Below are the code and all the weights of a small trained network. Each question names an input and a class and asks about switching units off, where a switched-off unit gives its printed mean instead of its output.

import numpy as np


def w(rows, s, z=0):
    codes = np.array(rows[::2]) - 128.0
    scale = np.full(codes.shape[1], s)
    scale[-1] = z or s
    return codes * scale


def norm(h):
    return h / np.sqrt((h * h).mean(-1, keepdims=True) + 1e-5)


def f(y):
    return y / 2 * (1 + np.tanh(0.7978845608 * (y + 0.044715 * y**3)))


def log_softmax(a):
    a = a - a.max(-1, keepdims=True)
    return a - np.log(np.exp(a).sum(-1, keepdims=True))


def net(x, mask):
    res = np.array(x, float).reshape(1, 2) / 4 @ E
    u = 0
    for l in range(3):
        y = f(norm(res) @ A[l][:, :-1].T + A[l][:, -1])
        res = res + np.where(mask[u : u + 6], y, B[l][:, -1]) @ B[l][:, :-1]
        u += 6
    return log_softmax(norm(res)[-1] @ U[:, :-1].T + U[:, -1])


A, B = {}, {}
E = w([
[106,45,73,152,3,243],'x0',
[63,58,181,138,68,25],'x1',
],0.0026)
A[0] = w([
[251,198,66,5,93,146,57],'0.n1',
[85,156,228,110,71,82,54],'0.n2',
[162,149,92,181,89,63,25],'0.n3',
[1,59,193,114,70,38,71],'0.n4',
[242,124,159,160,212,53,251],'0.n5',
[107,147,193,108,155,146,168],'0.n6',
],0.0028)
B[0] = w([
[183,56,182,132,77,56,126],'0.n1',
[230,152,141,108,142,173,121],'0.n2',
[169,110,254,11,237,222,89],'0.n3',
[199,183,112,219,102,77,188],'0.n4',
[53,90,104,168,68,169,255],'0.n5',
[130,142,106,100,78,136,156],'0.n6',
],0.0034,0.0027)
A[1] = w([
[92,138,140,69,139,175,43],'1.n1',
[131,188,173,82,253,70,169],'1.n2',
[213,200,53,99,196,213,57],'1.n3',
[52,158,200,86,170,142,90],'1.n4',
[145,79,140,92,64,180,4],'1.n5',
[89,176,28,209,66,137,155],'1.n6',
],0.0046,0.0014)
B[1] = w([
[99,100,105,203,159,80,111],'1.n1',
[69,63,69,100,90,208,200],'1.n2',
[147,140,197,178,57,2,192],'1.n3',
[70,135,88,194,141,186,127],'1.n4',
[12,113,92,105,167,123,140],'1.n5',
[102,198,142,121,191,97,252],'1.n6',
],0.0051,0.004)
A[2] = w([
[110,136,89,121,120,180,251],'2.n1',
[188,155,176,132,180,110,91],'2.n2',
[126,112,167,101,164,106,61],'2.n3',
[69,136,112,105,127,132,193],'2.n4',
[135,87,152,132,77,108,135],'2.n5',
[122,168,164,94,254,108,116],'2.n6',
],0.0094,0.0013)
B[2] = w([
[108,90,149,85,166,53,215],'2.n1',
[59,39,98,48,117,125,161],'2.n2',
[165,134,80,127,18,226,114],'2.n3',
[139,51,55,67,117,184,254],'2.n4',
[185,217,151,131,213,131,172],'2.n5',
[169,209,88,245,183,254,179],'2.n6',
],0.0048,0.0043)
U = w([
[57,46,57,55,133,130,196],'0',
[124,195,175,151,106,29,197],'1',
[124,181,75,180,179,247,156],'2',
[171,109,171,111,139,175,27],'3',
[191,96,194,104,112,192,2],'4',
[183,96,176,114,131,181,22],'5',
[159,116,180,113,108,184,36],'6',
[163,110,180,110,116,183,27],'7',
],0.013,0.0059)

Each question gives the input, the list of numbers given to net, and the class t.
The units are the neurons (one row each of A and B). Each row of codes is followed by its name. A weight is (code - 128) times the scale printed after its matrix; where a second scale follows, it is the last column's (A, B and U).
mask holds one flag per neuron, layer by layer. A switched-off neuron (its flag False) gives its mean, the last column of its row in B, instead of its output. The means were averaged over made-up inputs and are rounded, as every weight is.
A unit's drop is (log p(t) with every unit on - log p(t) with that unit switched off) / (log p(t) with every unit on - log p(t) with every unit switched off).
The circuit of an input: a set's keep is (log p(t) with only the set's units on - log p(t) with every unit switched off) / (log p(t) with every unit on - log p(t) with every unit switched off). Starting from the 12 units with the biggest drops (on a tie, the unit counted first), units are removed one at a time, each time the one whose removal leaves the highest keep (on an exact tie, the one counted first), for as long as the keep stays at least 0.8.
units of the circuit, in order: the units of the circuit, biggest drop first
most important unit: the unit with the biggest drop
top k neurons: the k neurons with the biggest drops, biggest first
top k neurons in layer l: the k neurons of layer l with the biggest drops, biggest first
drop when u is switched off: that unit's drop, to one decimal
input [2,2], class 2: most important unit -> 1.n6
input [0,1], class 2: units of the circuit, in order -> [2.n6 1.n6]
input [-3,0], class 2: top 2 neurons -> [0.n5 2.n6]
input [0,2], class 2: top 2 neurons -> [2.n6 1.n3]
input [-8,3], class 0: top 2 neurons -> [1.n2 1.n6]
input [-4,-2], class 0: top 2 neurons -> [1.n2 0.n4]
input [3,2], class 2: top 3 neurons -> [1.n6 1.n2 0.n5]
input [5,6], class 1: top 2 neurons in layer 0 -> [0.n4 0.n5]
input [4,5], class 1: units of the circuit, in order -> [1.n2 2.n5]
input [1,2], class 2: top 3 neurons -> [2.n6 1.n6 1.n3]
input [4,-4], class 0: top 2 neurons -> [1.n5 0.n2]
input [-6,4], class 0: top 2 neurons -> [1.n2 1.n6]
input [3,1], class 2: top 3 neurons -> [1.n6 1.n2 0.n5]
input [-2,4], class 1: top 2 neurons -> [2.n4 1.n5]
input [3,-1], class 2: top 2 neurons in layer 2 -> [2.n6 2.n2]
input [-1,-8], class 1: most important unit -> 1.n3
input [0,3], class 2: top 2 neurons in layer 1 -> [1.n3 1.n6]
input [-1,4], class 1: top 2 neurons in layer 2 -> [2.n4 2.n2]
input [-7,6], class 0: drop when 1.n3 is switched off -> 1.6
input [-5,-1], class 0: drop when 1.n2 is switched off -> 0.8
